Below is a small trained network, with its code and all its weights. Each question gives an input and a target symbol and asks what happens when units are switched off, that is, made to give their printed mean instead of their output.

import numpy as np


def w(rows, s, z=0):
    codes = np.array(rows[::2]) - 128.0
    scale = np.full(codes.shape[1], s)
    scale[-1] = z or s
    return codes * scale


def f(y):
    return y / 2 * (1 + np.tanh(0.7978845608 * (y + 0.044715 * y**3)))


def softmax(a):
    e = np.exp(a - a.max(-1, keepdims=True))
    return e / e.sum(-1, keepdims=True)


def log_softmax(a):
    a = a - a.max(-1, keepdims=True)
    return a - np.log(np.exp(a).sum(-1, keepdims=True))


def net(x, mask):
    ids = ['Φαβεηθ'.index(c) for c in x.split()]
    T = len(ids)
    res = E[ids] + P[:T]
    r = res
    for j in range(2):
        rows = slice(2 * j, 2 * j + 2)
        q, k, v = (r @ M[0][rows].T for M in (Q, K, V))
        z = softmax(np.where(np.tri(T) > 0, q @ k.T / 2**0.5, -1e9)) @ v
        o = O[0][rows]
        res = res + np.where(mask[j], z, o[:, -1]) @ o[:, :-1]
    y = f(res @ A[0][:, :-1].T + A[0][:, -1])
    res = res + np.where(mask[2:26], y, B[0][:, -1]) @ B[0][:, :-1]
    return log_softmax(res[-1] @ U[:, :-1].T + U[:, -1])


Q, K, V, O, A, B = {}, {}, {}, {}, {}, {}
E = w([
[181,179,181],'Φ',
[49,90,200],'α',
[253,197,124],'β',
[67,78,140],'ε',
[85,65,98],'η',
[121,39,26],'θ',
],0.017)
P = w([
[109,68,123],'0',
[65,141,93],'1',
[6,207,114],'2',
[57,162,111],'3',
[186,158,155],'4',
[255,9,192],'5',
[194,145,152],'6',
[176,146,156],'7',
[20,108,66],'8',
],0.0099)
Q[0] = w([
[157,171,185],'H1',
[5,179,74],'H1',
[95,197,94],'H2',
[163,96,154],'H2',
],0.014)
K[0] = w([
[108,151,111],'H1',
[218,7,196],'H1',
[157,187,126],'H2',
[93,186,67],'H2',
],0.014)
V[0] = w([
[110,132,247],'H1',
[184,90,38],'H1',
[167,90,152],'H2',
[162,189,108],'H2',
],0.012)
O[0] = w([
[102,228,142,71],'H1',
[211,33,251,184],'H1',
[119,214,98,120],'H2',
[183,88,119,3],'H2',
],0.011,0.0049)
A[0] = w([
[160,168,154,117],'N1',
[31,116,148,146],'N2',
[141,140,124,95],'N3',
[188,173,107,56],'N4',
[111,91,164,125],'N5',
[135,141,116,166],'N6',
[133,250,187,180],'N7',
[129,181,157,210],'N8',
[57,99,84,132],'N9',
[132,75,133,167],'N10',
[189,157,94,65],'N11',
[137,68,167,253],'N12',
[46,146,65,149],'N13',
[203,94,163,190],'N14',
[80,88,124,120],'N15',
[137,85,129,167],'N16',
[116,187,106,17],'N17',
[91,118,130,118],'N18',
[214,128,68,77],'N19',
[86,114,142,145],'N20',
[184,95,205,118],'N21',
[134,69,94,94],'N22',
[62,47,43,136],'N23',
[168,57,125,60],'N24',
],0.014,0.006)
B[0] = w([
[117,128,161,135],'N1',
[155,94,146,198],'N2',
[139,97,129,124],'N3',
[134,1,174,140],'N4',
[157,110,85,184],'N5',
[117,132,77,136],'N6',
[131,154,112,183],'N7',
[110,161,96,156],'N8',
[165,147,182,191],'N9',
[229,116,105,207],'N10',
[122,52,60,138],'N11',
[180,164,97,252],'N12',
[94,102,148,218],'N13',
[57,160,77,228],'N14',
[166,67,167,180],'N15',
[170,175,95,193],'N16',
[228,126,87,158],'N17',
[144,111,129,148],'N18',
[105,89,140,154],'N19',
[168,86,76,160],'N20',
[22,189,115,225],'N21',
[108,115,154,187],'N22',
[98,158,193,234],'N23',
[100,116,138,221],'N24',
],0.0081,0.018)
U = w([
[99,184,124,80],'Φ',
[129,253,112,249],'α',
[161,180,105,87],'β',
[93,149,140,51],'ε',
[177,153,130,55],'η',
[109,128,47,152],'θ',
],0.012,0.0017)

Each question gives the input, a string of symbols that net reads in full, and the target symbol t.
The units are the heads (2 rows each of Q, K, V and O) and the neurons (one row each of A and B). Each row of codes is followed by its name. A weight is (code - 128) times the scale printed after its matrix; where a second scale follows, it is the last column's (O, A, B and U).
mask holds one flag per unit, heads first, then neurons. A switched-off unit (its flag False) gives its mean, the last column of its rows in O or B, instead of its output. The means were averaged over made-up inputs and are rounded, as every weight is.
A unit's drop is (log p(t) with every unit on - log p(t) with that unit switched off) / (log p(t) with every unit on - log p(t) with every unit switched off).
The circuit of an input: a set's keep is (log p(t) with only the set's units on - log p(t) with every unit switched off) / (log p(t) with every unit on - log p(t) with every unit switched off). Starting from the 12 units with the biggest drops (on a tie, the unit counted first), units are removed one at a time, each time the one whose removal leaves the highest keep (on an exact tie, the one counted first), for as long as the keep stays at least 0.8.
units of the circuit, in order: the units of the circuit, biggest drop first
most important unit: the unit with the biggest drop
k most important neurons: the k neurons with the biggest drops, biggest first
heads that matter: for each layer, one digit per head in row order, 1 if its drop is at least 0.15 and else 0, layers parted by /
drop of u: that unit's drop, to one decimal
input θ θ α, target θ: 2 most important neurons	[N21 N14]
input θ η α α β ε η Φ η, target ε: heads that matter	10
input ε θ η, target ε: heads that matter	00
input ε θ ε θ θ θ, target ε: most important neuron	[N12]
input ε ε θ ε θ Φ, target α: units of the circuit, in order	[N21 N15]
input Φ β θ ε α α η θ θ, target α: heads that matter	10
input η θ ε β β Φ Φ η β, target θ: heads that matter	01
input α η η ε, target α: heads that matter	10
input θ ε β θ η β, target θ: units of the circuit, in order	[N11 N23 N14]
input θ β θ θ θ α, target θ: 2 most important neurons	[N14 N21]
input η θ ε, target η: heads that matter	10
input α α η, target α: heads that matter	10
input η β η, target η: 2 most important neurons	[N21 N14]
input α ε η α ε ε η α θ, target ε: heads that matter	00
input ε β θ β η ε, target θ: 3 most important neurons	[N14 N21 N5]
input η ε θ α, target η: most important unit	N14
input η θ θ, target η: 2 most important neurons	[N21 N14]
input Φ Φ Φ θ α α α β α, target α: drop of N17	0.1
input Φ θ Φ α ε Φ, target α: drop of N19	0.0
input θ β ε θ β η η β η, target η: drop of H1	0.1
